Here is a tiny trained network, its code and every weight. The questions are about switching its units off for an input and a class, where a switched-off unit gives its printed mean instead of its output.

import numpy as np


def w(rows, s, z=0):
    codes = np.array(rows[::2]) - 128.0
    scale = np.full(codes.shape[1], s)
    scale[-1] = z or s
    return codes * scale


def f(y):
    return np.maximum(y, 0)


def log_softmax(a):
    a = a - a.max(-1, keepdims=True)
    return a - np.log(np.exp(a).sum(-1, keepdims=True))


def net(x, mask):
    res = np.array(x, float).reshape(1, 3) / 4 @ E
    y = f(res @ A[0][:, :-1].T + A[0][:, -1])
    res = res + np.where(mask, y, B[0][:, -1]) @ B[0][:, :-1]
    return log_softmax(res[-1] @ U[:, :-1].T + U[:, -1])


A, B = {}, {}
E = w([
[55,172,21],'x0',
[150,2,53],'x1',
[29,67,166],'x2',
],0.0082)
A[0] = w([
[16,102,171,151],'neuron 1',
[112,132,109,99],'neuron 2',
[31,107,165,25],'neuron 3',
[136,201,95,146],'neuron 4',
[70,139,57,196],'neuron 5',
[166,61,54,152],'neuron 6',
[67,143,56,15],'neuron 7',
[118,4,185,116],'neuron 8',
[173,120,183,95],'neuron 9',
[160,69,57,7],'neuron 10',
[186,113,204,148],'neuron 11',
[109,158,105,123],'neuron 12',
],0.027,0.011)
B[0] = w([
[166,199,191,248],'neuron 1',
[131,145,143,143],'neuron 2',
[113,190,33,192],'neuron 3',
[106,68,103,191],'neuron 4',
[100,98,55,237],'neuron 5',
[159,203,203,230],'neuron 6',
[163,163,206,186],'neuron 7',
[109,2,157,248],'neuron 8',
[129,176,100,177],'neuron 9',
[107,182,34,181],'neuron 10',
[138,225,116,214],'neuron 11',
[115,92,125,163],'neuron 12',
],0.048,0.018)
U = w([
[151,149,48,253],'0',
[204,157,190,29],'1',
[124,7,150,96],'2',
],0.014,0.0057)

Each question gives the input, the list of numbers given to net, and the class t.
The units are the neurons (one row each of A and B). Each row of codes is followed by its name. A weight is (code - 128) times the scale printed after its matrix; where a second scale follows, it is the last column's (A, B and U).
mask holds one flag per neuron, in row order. A switched-off neuron (its flag False) gives its mean, the last column of its row in B, instead of its output. The means were averaged over made-up inputs and are rounded, as every weight is.
A unit's drop is (log p(t) with every unit on - log p(t) with that unit switched off) / (log p(t) with every unit on - log p(t) with every unit switched off).
The circuit of an input: a set's keep is (log p(t) with only the set's units on - log p(t) with every unit switched off) / (log p(t) with every unit on - log p(t) with every unit switched off). Starting from all 12 units, units are removed one at a time, each time the one whose removal leaves the highest keep (on an exact tie, the one counted first), for as long as the keep stays at least 0.8.
circuit, biggest first: the units of the circuit, biggest drop first
most important unit: the unit with the biggest drop
k most important neurons: the k neurons with the biggest drops, biggest first
drop when u is switched off: that unit's drop, to one decimal
input [-6,2,1], class 2: circuit, biggest first	neuron 8
input [0,-4,0], class 0: 3 most important neurons	neuron 8; neuron 6; neuron 1
input [-2,-2,0], class 0: 3 most important neurons	neuron 6; neuron 1; neuron 7
input [8,5,2], class 1: 3 most important neurons	neuron 7; neuron 6; neuron 3
input [2,-1,-7], class 2: 2 most important neurons	neuron 11; neuron 3
input [4,8,1], class 1: 4 most important neurons	neuron 6; neuron 7; neuron 3; neuron 4
input [2,0,-7], class 2: 2 most important neurons	neuron 11; neuron 3
input [-4,2,2], class 2: 2 most important neurons	neuron 8; neuron 1
input [-1,3,5], class 2: 2 most important neurons	neuron 8; neuron 11
input [-8,0,-5], class 0: 4 most important neurons	neuron 1; neuron 6; neuron 7; neuron 9
input [-5,-8,-1], class 0: drop when neuron 6 is switched off	0.7
input [7,-4,-8], class 2: drop when neuron 8 is switched off	0.0
input [6,7,2], class 1: drop when neuron 3 is switched off	0.2
input [-5,-2,-8], class 0: most important unit	neuron 1
